Each row has a name. After each piece below comes the name of the row it's from, unless a question asks for something else. Each question is about the rows just above it. Some pieces are copies with a little noise. Places in a row count from 1.

Columns, left to right: E J R B
[ 52 -40 -40 -40]  Z_535
[ 17   5  -4 -12]  Z_841
[-13 -30  21  18]  Z_833
[ -9  13 -18 -20]  Z_85
[  6 -27 -27 -33]  Z_968
Which column holds this, read top down? [ -4  21 -18 -27]  R
At which places does Z_968 hold [6]?  1
At which places does Z_535 hold [-40]?  2 3 4

Columns, left to right: K C V L
[ 23   8 -18  -8] -> Z_127
[ 9  9 27  9] -> Z_876
[ 27   6 -23   8] -> Z_315
which: [ 27   7 -23   8]  Z_315
At which places does Z_876 hold [9]?  1 2 4
which: [ 22   8 -18  -8]  Z_127
Every place of [6] in Z_315:  2

Columns, left to right: G Z A Y U S Q M
[-29  24  19 -21  -9 -33  19  11]  Z_454
[ -5 -11  13  19 -19 -10  11 -17]  Z_557
[-12 -20  16  -1 -19 -22  15 -15]  Z_345
[ 13  21  17   5  11 -37  30 -14]  Z_486
[  7  17 -13 -20  23  10 -11  11]  Z_657
[ -2 -28 -19 -28  -2 -28 -31   6]  Z_407
Which column holds [-15 -14] top down?  M
At which places does Z_407 hold [-2]?  1 5
Which column holds [19 11] top down?  Q
[-15 -14  11   6] is in which column, read top down?  M
which: [ -1 -30 -18 -28  -2 -27 -31   5]  Z_407
Which column holds [-17 -15 -14  11] top down?  M

Columns, left to right: P H F W D
[-16 -35 -35 -35 -35] = Z_633
[-8 36 36 36 -8] = Z_222
[-9 48  0  0  0] = Z_43
Places of [-35] in row Z_633:  2 3 4 5
Places of [-8] in row Z_222:  1 5
which: [-16 -36 -36 -34 -35]  Z_633
which: [-9 48  0  0  0]  Z_43
which: [-9 48  0  0  0]  Z_43
At which places does Z_43 hold [0]?  3 4 5

Columns, left to right: ror fese Lapi Roku
[ 43 -45 -45 -45] : Z_274
[-40  13 -32 -51] : Z_277
[29 30 -8 30] : Z_306
[-51  30] is in which column, read top down?  Roku
Which column holds this, read top down? [-45 -51]  Roku
Places of [-45] in row Z_274:  2 3 4
which: [29 30 -7 30]  Z_306
At which places does Z_306 hold [30]?  2 4

Columns, left to right: dubit zeki gonod Mabir
[-42 -23  39 -38] = Z_582
[ 39  18 -34  -4] = Z_464
[20 21 18 28] = Z_494
[ 17  22  34 -32] = Z_930
[ 20  21  18 -34] = Z_32
[ 39  18 -34 -13] = Z_629
[-14 -29 -36  42] = Z_700
[-31  -3  31 -33] = Z_50
[-22  11  48 -51] = Z_48
which: [-14 -29 -37  41]  Z_700
which: [ 39  18 -35  -3]  Z_464
which: [-31  -4  31 -32]  Z_50
Which column holds this, read top down? [39 20 17 20]  dubit
which: [-42 -24  39 -39]  Z_582

Columns, left to right: pitip Zepiz fenim Degeb Bik Gepek
[ 0  1 -2 -4  1  0]  Z_455
[ -2  13  13 -29   5 -29]  Z_655
[ -5  12  12 -21   5  -2]  Z_728
[ -5  12 -14 -21   5  -2]  Z_410
[  3   0  -6 -11   9  -2]  Z_796
Which column holds [ 13  12 -14] top down?  fenim
which: [ 2  0 -7 -9 10 -2]  Z_796
Places of [13] in row Z_655:  2 3
which: [ -1  12  14 -30   6 -26]  Z_655

Columns, left to right: somi vesab ladeg Benol tar Logik gozu mife Basat sakuf
[ 26  -6  20   5 -19 -13  33   0  -8  20]  Z_117
[-30   4  28 -41  -5 -45  10  22   5  22]  Z_212
[ 38   8 -56  -4   8  26   7  21 -40  -1]  Z_34
[ -7 -32  -7  -9  -7  -7 -43  -7  26  -9]  Z_135
[ -6 -46  32  34   1  37   0 -32  41 -13]  Z_24
which: [-31   5  28 -40  -5 -45  11  21   5  21]  Z_212
Every place of [-7] in Z_135:  1 3 5 6 8
Every place of [-5] in Z_212:  5
which: [ 41  10 -55  -3   8  26   6  22 -40  -2]  Z_34
Which column holds this, read top down? [  5 -41  -4]  Benol
Which column holds [ 28 -56] top down?  ladeg

Columns, left to right: biku luzin kape sis Zab Durad
[  7  -1 -53  27 -19  10] -> Z_7
[-28  -9  43 -45   9  -4] -> Z_280
[-33 -29  23  -5  -2 -39] -> Z_60
[ 13  10 -11   0 -15  21] -> Z_885
[ 29 -19 -32 -19 -25 -19] -> Z_999
Which column holds [  7 -28 -33  13] top down?  biku
Places of [-19] in row Z_999:  2 4 6

Columns, left to right: Paz Bol luk Zafe
[-11 -31   8 -18] : Z_628
[  8 -28   8 -15] : Z_172
[ -2 -28   8 -16] : Z_581
[  4 -15  47 -21] : Z_609
[ 13 -41  17 -33] : Z_755
[ 26 -11   7  -6] : Z_917
[ -8  -8  -8 -17] : Z_927
At which places does Z_927 hold [-8]?  1 2 3
Places of [4] in row Z_609:  1
which: [  8 -28   8 -15]  Z_172

Columns, left to right: peb Fepi kinud toze Sedi dek kagib regos bug
[ 25  19 -18 -17 -17  36  24 -13   1] = Z_821
[-38 -28  40  13  19   3 -17 -30 -22] = Z_47
[-26 -28   0  23  25   0  24   0  25] = Z_70
[ -8 -21  12  21  26   9 -22 -13  15] = Z_162
[ 20  36 -11 -10  -8  36  17 -17   4] = Z_855
which: [ 20  36 -11  -9  -7  37  16 -17   2]  Z_855
Which column holds this, read top down? [-22  25  15   4]  bug
[-13 -30   0 -13] is in which column, read top down?  regos
Every place of [25] in Z_70:  5 9
which: [-38 -28  39  13  20   2 -19 -30 -22]  Z_47
At which places does Z_855 hold [20]?  1

Columns, left to right: gev turu Mune dut fur zad zosu borav kog
[ 20 -32 -41  -6 -46  25 -46  -9  38] -> Z_674
[ 18 -31  38 -23 -27 -53  16  -7 -20] -> Z_97
[ 37 -11  32  29 -47 -51  -7   9  19] -> Z_735
[-49  10  44 -44 -19 -12  42  10  -7] -> Z_533
[ 13  29  -8 -11  40  36  33 -10  13] -> Z_292
[-11  32  32  -8  37  37  32 -43  32] -> Z_959
[ 25  40 -12 -39  -5  -5 -36 -44  16] -> Z_6
[  7 -42  40 -42 -40 -42   7   5  21] -> Z_736
[ 18  -3 -23  45 -13  31  41  -8  25] -> Z_805
[-20   3 -22 -45  31  30  -1 -44  20] -> Z_849
At which places does Z_959 hold [32]?  2 3 7 9
which: [-50  11  43 -44 -21 -12  42  11  -7]  Z_533
Places of [-11] in row Z_292:  4
which: [ 25  40 -12 -39  -5  -6 -36 -44  16]  Z_6
At which places does Z_736 hold [-42]?  2 4 6

Columns, left to right: Losem sapu Zupur ruza
[13 43 12 23] = Z_530
[12 21  7  9] = Z_661
[9 9 3 9] = Z_562
[10  8 10 20] = Z_513
[ 4 16 10 16] = Z_892
[10 30 14 20] = Z_193
[15 39 14 20] = Z_515
Which column holds [13 12  9 10] top down?  Losem
[ 7  3 10 10 14 14] is in which column, read top down?  Zupur
which: [13 43 12 23]  Z_530
Every place of [9] in Z_562:  1 2 4
Which column holds this, read top down? [12  9]  Losem
Which column holds this, read top down? [ 9  9 20]  ruza

